[-150   87  -50  407  396  135  -35  217  -75  -16 -142  -67  310   96
  270 -327  -55   83  -38  -53  148 -165   39 -199 -101   83 -265   59
 -110  283  133  198  277  186   16   20  215  -49    0 -330   34 -401
 -195  -14 -333 -136 -394  171 -197] -> (25)
[  57  -65 -249 -163  564   28  163  192  246  205 -220  324  127   28
 -110 -314  -62 -172  157   87  -90  -16 -215 -198  -84  -41   53  287
   -7 -114  295  144   -3 -152 -278  -61   77  -66   24   -1   41 -111
 -309  272   18  262 -301  -88  -78] -> (24)
[-112   17  157  -42  -65 -147   95  -63  194   53  -71 -243 -213   54
   -9   99  265  -78  -81  138   98   93  -60  -85 -217   33   92 -123
  258   57  144  154 -127  179  -94 -131   45  133  -65   61  158   41
 -142 -143  165   53  149  190   55] -> (27)
[ -70  -68   42  -54 -447  -33  142 -115   36   17  245 -438  -68  -28
   93  213   92  204 -273  185 -124    8  -14 -114 -166  -50   46 -217
  322   22  -79 -141  -87   85 -131    1  -20  -22  -72  -28   50  260
   90 -135  129   52  114  110  119] -> (25)
[-116 -167  -25   70 -186 -235   14  398   43 -176  187 -292  -95 -156
 -127  134  -48  -63 -357   -3  -97   19 -151 -172 -143 -185  139 -114
  186   12  -97   67   80  222 -325  -53  225  191  -69  -66   82  316
   98   -5   34  158  271   91  -36] -> (24)
[-120  -14   80  129  229  109  133  -55  105  116 -202   99  175  141
   97 -283  153  -37  102  211   -1   -3  -26 -182 -165  -79   31   68
    7  151  188  107   23  -73  -59  138   39 -138  -77  -92  150 -212
 -149   46  -35   -1 -194   13   43] -> (19)
[ -73 -123    4 -182  173  113  183  -84  224  189  142  -12  362  203
   91 -369   33  -21  247  218 -122 -171 -290 -202 -252  -21  181   -7
  187   18  222  122   -1 -114 -423   95 -155  204 -120  -16  -23  190
 -163  109  148  236 -236   84   47] -> (23)
[ 381 -125  -26  -32 -233  355 -105 -190  141   78  130  -39   36  -23
  155  115  -87  132 -129  103   63  147  142   -2  -12  -26 -230  125
 -183  -76  -62 -247   86  -14  110 -152  202 -187 -101  -30  -82   -4
  -82  100   22 -105 -231 -312  -58] -> (21)
[ 180 -117  -40  185   62  399 -160   91   -9  -93  -75  158   76   30
   80 -136 -168   65  -87   36   74  -54  228   26   -6   46 -321  268
 -298  -17  -16  -92  220  -20  235 -114  382 -161 -126  -89 -170 -375
  -28   81  -27 -192 -360 -275 -225] -> (27)
[ -31  -73   82  -55 -123   53   85   81  227  -17  -12   -7   30   18
 -113  -32   13   30  -17  211 -130  -63  -12 -108  -11  -90   83  102
  156  -44   86  -11  -31  -13  -90   25   69   -2  -86   64   58   51
   25  153   76   22   56  -61   65] -> (19)
[  13 -160   16 -205 -379 -139   72  444  229  -26  217  -77 -331 -348
 -254  349 -270  -87 -432 -176 -183   94   32   33  399 -230  167   38
  -84 -291 -228  -66  -15 -142  -99 -107  173   -4   44  298 -287  367
  299  471  140  280  138 -364 -187] -> (18)
[ -37  145  214 -154 -295    7   10  -31  223   -6   89 -212  -94   16
  169  146   77  136 -127  -89   46   64    4  -98  172   12  -27 -104
  223   82  -83  -36  -37  163  -20  -68  -46   16   97  151    8   52
  145  143   46  -45 -118 -113 -153] -> (23)
[  43 -197  -27   -7 -167  276  -25  221  136   28  194  136   40  -75
 -127  -92 -223   56 -144  -35 -185   81   18   37  324 -251   50  252
 -236  -37 -200 -206  110 -251    9   97  163 -114  -91  113 -344  -29
  132  397   78  127 -158 -461 -150] -> (24)
[-183  128  -48  -82  113 -167  -16  331  210 -142    0 -183   23   20
    8  -69  -33   39  -99  -94  -14 -167 -219 -261  -67    1   51 -116
  369  128   90  217   68  423 -328  -68  114  217  153  -86  142   40
   47   38 -129  140  -60  218 -129] -> (21)
[  -5  133  140  151  -49   65  -41  -23  158  -94  -30 -240  299  113
  197  -91   15  201  -17  185   68 -198   32 -251 -166  126 -219    1
  153  135  172  110  162  311  -45  -92  129   35  -39 -177  246  -39
  -52   18 -210 -271  -40  186  -30] -> (16)
[ -81  -24  201   88 -109  262   20 -160   69    9  132 -188  346  192
  443 -249   26  161  117   59  145 -178   17 -149 -211   32 -105 -287
   89  236   79   78  128  135  -96   60  -32   78  -77 -141    8  -27
   16 -122  -97  -98 -408  146  -59] -> (27)
[-135   43   30 -276 -234 -214  181   75  165   29  265 -220 -203  -72
  -75  230  136   13 -236   41 -214  115 -256 -173   -9  -89  236 -119
  323    9  -49  -24  -99   36 -264  -18 -104  175    2  224   70  384
  134  125  282  207  186  -14  -16] -> (6)
[ -86    1   39   -1  169 -199  -51  182  177   -3  -19 -312   87   96
 -140 -140    9  -81 -166   62   25 -114 -215 -165 -223  121   13  172
  102  -69  111  281  109  239 -340 -208  245  259  -57  -85   26  109
 -143  111   75  126  197  122 -177] -> (27)
[-380   90   14   34  464 -182  330  262   50   42 -132  119  247  147
  -22 -333  215 -102  185  202 -230 -192 -310 -358 -187    7  201  119
  384  179  308  246   -4  -75 -336  219 -203  194  -67    7  277  -28
 -145  117   87   77  -85  233   37] -> (19)
[  76 -206  268  131 -561  -60   28   67  -36 -216  323 -686  214  -40
  178  288 -121  128 -281  273   23 -459  185  -94 -404  278 -194 -184
  288 -263   47   89  133  237 -174 -233  131  371 -284 -131   36  547
  105 -152   93 -243  222  319   34] -> (6)
[ -81  154    3 -181  211   -2   49  387  311  -84 -172  387   18    6
 -111 -209  -10   16  143 -147 -137  113 -179 -216  401 -140   26  326
  224  124   37  -49   -7    4 -101    8  -28  -61  146  244  101 -255
   34  438  -16  -31 -226 -322 -253] -> (25)
[ 116 -427 -215  -10   27 -104   60  801  237  -77   34  241 -141 -424
 -478   42 -502 -255 -234 -100 -184    5   45   42  319 -266   66  347
 -281 -440  -21   15   82 -284 -162 -247  394   -1 -106  179 -330  193
  -18  518   30  260  114 -333 -202] -> (16)
[ 140 -218  136   53  -17   79    6  461  296    4  150  130  203 -189
  -53  -41 -329 -167   11  -93   22  -74   35  -34  281 -116   -9  184
 -294 -179   66  120  204 -163 -107 -133  135  202 -145  154 -205  258
  -46  533  -77    7  -97 -241 -194] -> (18)
[ 198 -289  340  134 -564  376  -51 -301    6  -60    6  -69   61  130
   17   15  134  122  -96  390  -69  117  304   72  -72 -103 -105  295
  -30  -96 -202 -378  -27 -233  196   97  152 -271 -330   48  -49  -97
  112   30  295 -306   50 -469   70] -> (24)
[-453  175  229   99  278 -116  174   51   20   59 -203 -124  218  234
  191 -371  204  -28   17   41  -21 -202 -134 -273 -131   42  113  -50
  205  227  110  317   49   41 -230  236  -75   20   68  -80  105 -180
   73   93  -11   84 -230  135 -153] -> (23)
[ 223 -163  103   53  -59  294 -231  356  305 -112   41  142  177  -76
   14 -156 -395  -14    3 -188  151  -88  154   41  312  -60 -209  228
 -332 -118  -40   33  252   41   37 -214  343   44  -42   50 -303  -99
   32  417 -166  -84 -301 -354 -342] -> (6)
[  30  -64    4 -195 -225 -214   40  306  208 -139   20  -40 -299 -177
 -357  284  -11  -87 -344  102 -243   97  -82 -123   71 -137  148  209
  183 -220  -82  -60  -52   44 -165 -105  213   21  -18  207  101  257
  189  280  233  113  358 -244  -53] -> (21)
[-259  198  243  -13  -95 -483  170  449   14 -146  -35 -458  121 -106
  104  156  -72   20 -381 -128  -79 -316  -56 -336   45  185  -57  -15
  368 -154  -20  278  105  200 -342 -101    1  144  145   31  184  357
  275  328  -71  -50  115  112 -308] -> (24)
[  63 -149  204   34 -399  120   69   64  178   -4  246 -297  326  -42
  223  -13 -209  188  -29   68   18 -194  110  -93   56    4 -130  -99
   76  -85    4  -41   92  -15 -123  -98  -16   57 -116   -7 -105  282
   50  176  -94 -126 -122    0  -58] -> (16)
[ 141 -112   -5   14 -252  153  -62  206  105 -193  -43  165 -129 -113
 -149   82  -85   98 -178   76 -145  153  144  -47  200 -155 -139  312
   13  -65 -148 -295   29  -51  139  -79  260 -246  -68  123    2 -174
  136  205   90 -188   -3 -420 -132] -> (16)
[  79  296  387  -22   92  -83   57 -125  305   84 -256 -267  271  117
  476   -6   79   38  123  -12  393 -221  122 -248 -120  376 -331 -136
  157  -19  358  372   75  316  -36 -327  -43   81  101  -16  314   30
 -168  122 -248 -322 -288  243 -200] -> (27)
[ -55 -227  -27  -77 -236  313  185 -154  -24  154  403  -73  125   41
  281 -102   -8  129    4   65 -111   30  -70  -29 -103 -158   96 -271
   23  136  -79 -189   -1 -245 -112  160 -151   12 -160   33 -241  150
   44  -76  193  179 -395  -65   32] -> (27)
[ 147   -8 -166 -198  287  144   38  167  241   41 -115  342  -16  -36
  -32 -118 -114  -73   60   -7  -38   25  -71 -127   33  -23  -75  188
  -77  -84  172   29   53  -52  -53 -153  163  -77   38  111    7 -132
  -89  249   33   83 -331 -209 -176] -> (27)
[-341  -59    1  -43  -77 -285  238  538  123    1  194 -100 -179 -207
 -234  106  -48  -91 -252 -119 -254   33 -198 -110  269 -227  315  -22
  185   19  -76   79  -37 -108 -244   95  -53  188    1  209 -122  263
  126  306  119  300  177  -14  -70] -> (19)
[-274  -31  123  106  -37   70 -149  318  125 -273  190 -106  259  182
   -4 -356  -13   85   25  -39  -81 -149 -256 -205  -33 -151  123   -1
  251  334  -88   89  202  318 -318  155  122  332  -60  -97  -10  -49
  157   46  -23   22  -36   36 -157] -> (23)
[  54  -11 -197 -189  362 -119  221  146  239  221 -293  290 -400 -147
 -337  147   90 -277 -124  165 -146  167  -35  -53   18  -37  132  313
  -62 -255  239   97 -160 -232   15 -117  148 -157   11  205   44  -89
 -220  274  228  266   24 -173   19] -> (18)
[ 324  -57  -52  -95 -102  314  -96  -55  305   -5 -277  325 -236  -49
 -162   56  -38   81  -11  149    0  241  255   55  225  -82 -223  409
 -102 -140   17 -289  -87  -78  321 -200  301 -431   -7  147  -18 -429
  -86  204   58 -176 -157 -476  -68] -> (16)
[-104  204   -7 -243  106 -253  278  164  233  293  102 -246  -50 -187
  102  216 -152  -40 -279 -143  -47 -145  -87 -163  169  141   40 -131
  -59 -212  155  300   26  -87 -173 -166  -72   59  182  165 -116  376
   34  455  -42  293 -139   73 -204] -> (6)
[ 254  -80  -85  105  108  146   12  103  264  177 -129    6  -71 -201
  308   91 -159  -42    4 -179  399  153  219   -7   64  -36 -265 -225
 -209   11  203  100   28  133  128 -327  186 -174   80 -103  -21 -148
 -363  -19 -361   -2 -456   88  -76] -> (25)
[ 106   29   68  120   11 -151  -24  204  212   93 -108 -311 -280 -198
  141  314  -28 -119 -237 -202  378  105  178   17   56  124 -193 -142
  -38  -64  119  231    3  286   76 -393  211   75   73  -30  -20  -11
 -284   -6 -178   -4  -84  169 -148] -> (18)
[-122   10 -153 -123  123 -169  222  145   79  124  161 -165 -114  -91
   29  122   56  -64 -169   25 -107  -10 -213 -181 -156    6  131 -159
  196   10  132  132  -30   35 -252  -54  -46  175    7   29   37  244
 -105   13  118  265  -57  198    0] -> (23)
[ 189   31  179    2  -86 -156  -81  156  295  -47   24 -387  148  -71
  225  146 -107  -29 -108  -71  296 -122   10 -194 -137  171 -207 -138
  116 -106  171  270  136  421 -233 -391  167  248   26  -90  181  310
 -149   92 -216 -118   -6  203 -161] -> (18)
[-107 -118  182  177 -352   51  -77   48    8 -125  113 -297 -161  -14
   11  113   62   39 -318   59   48   57  113   11  -95  -99    4 -117
  -18   98 -155   -9   71  149   55  -19  268   29 -134  -36  -71   -4
  147 -105   95  -30  130  -28  -53] -> (27)
[  11  -90 -262   59  147  113   -2  374  127   51  222 -111  166 -178
  168  -63 -403   45 -183 -202   48 -201  -48 -123   25  -88  -76 -230
 -200   21   70  174  249  151 -192  -91  234   74   90 -210 -215  130
  -32  151 -339  275 -387  142 -150] -> (24)
[ 230 -235   52  325  206  221  -53   24   35  125  -47  -62  550    4
  441 -345 -219  -66   -2    0  306  -38   89 -201 -279  -72 -278  -70
 -460   29  122  177  337    1 -180 -106  288 -164 -118 -361   43   34
 -241   95 -376  -75 -434  -31 -173] -> (19)
[-113  162 -127 -462  -30    2  108   32  292  -18  229   37   -2  119
  -74  -63  101  168   51   63 -333   -3 -426 -275   37  -88  232   16
  530  141   21 -112  -90  140 -363   96 -184  170  117  183  110  156
  140  174  220  227  -92  -70  -21] -> (18)
[  79  -48  112  -36 -252  -47   63  147  201   71   96 -240 -266 -207
   69  345  -84  -32 -238 -114  166   60  170   65  137   55  -94 -143
  -39 -142   29   68  -28   52  102 -298  112   75  -22  157 -142  161
  -53   99   25   16  -31   12 -110] -> (27)
[ 262 -129  260 -154 -516  362  -87 -344  247   49  220 -257  356  182
  275 -103  -65  285   44  159   38  -39   64  -65  -21  -18 -140   27
  105  -53 -119 -246   39   23 -127  -38   -7  -93 -101  -15  -81  167
   89  140   45 -136 -214 -283  -48] -> (24)
[  18 -116   73  -68 -104  194   11  128  227  -45  -25  101 -216   45
 -138   14   65    0  128   72    0   22   91  117  148   33  -11  207
  242  -27   61 -109 -139  -21  128 -110   24  136 -131  207 -177 -249
 -143   10  252  -58 -126 -117  -23] -> (6)
[ -93 -160  -19  258  539  177 -124  275   68 -151 -295  282  446  267
   47 -715   14 -129  275   85   76 -105 -183 -269 -301 -128  -42  259
   30  250  162  187  223  161 -319  111  275   36 -102 -298  164 -427
 -213  -16 -145  -29 -334  -23 -160] -> (24)
[ 200 -230  -22   71  230  237 -182  243  255 -151  -82  204  316   80
   77 -378 -183 -107  224   29  168 -109  -55 -150 -199  -74 -130  107
  -57   24  179  132  207  215 -235 -157  310  140 -104 -164   53 -118
 -189   47 -152  -48 -313  -45 -146] -> (23)
[  31  149   92 -254   80  111  118 -177  250  167  -35   34  116  138
  295 -132  115   82  158  -25   67   47 -112 -186   17   67  -55  -48
  196   91  129   17  -56   16 -122  -57 -167  -50  102  115   80  -54
  -77  140   43   10 -426  -89 -144] -> (6)
[ 190  -58    2 -107  -53  179  -30  -14  279   17   35   43   47  -13
  -45   34 -107    6  -53  195  -46  -85   36  -85  -67   -4  -47  112
  -99 -141  136   29   86   35  -24 -114  212    3  -75   28    3   93
   -5  214   26   15  -62 -125   -8] -> (23)
[-524  -93   83   96   38 -117  241  121  -57  119  301 -347  179  169
   44 -289  183   -5  -58   78 -202 -115 -348 -168 -180 -125  368 -176
  301  282  -32  157    3  -70 -431  326 -207  329 -138  -66 -140  177
   -9  -51  207  339    3  249   35] -> (18)
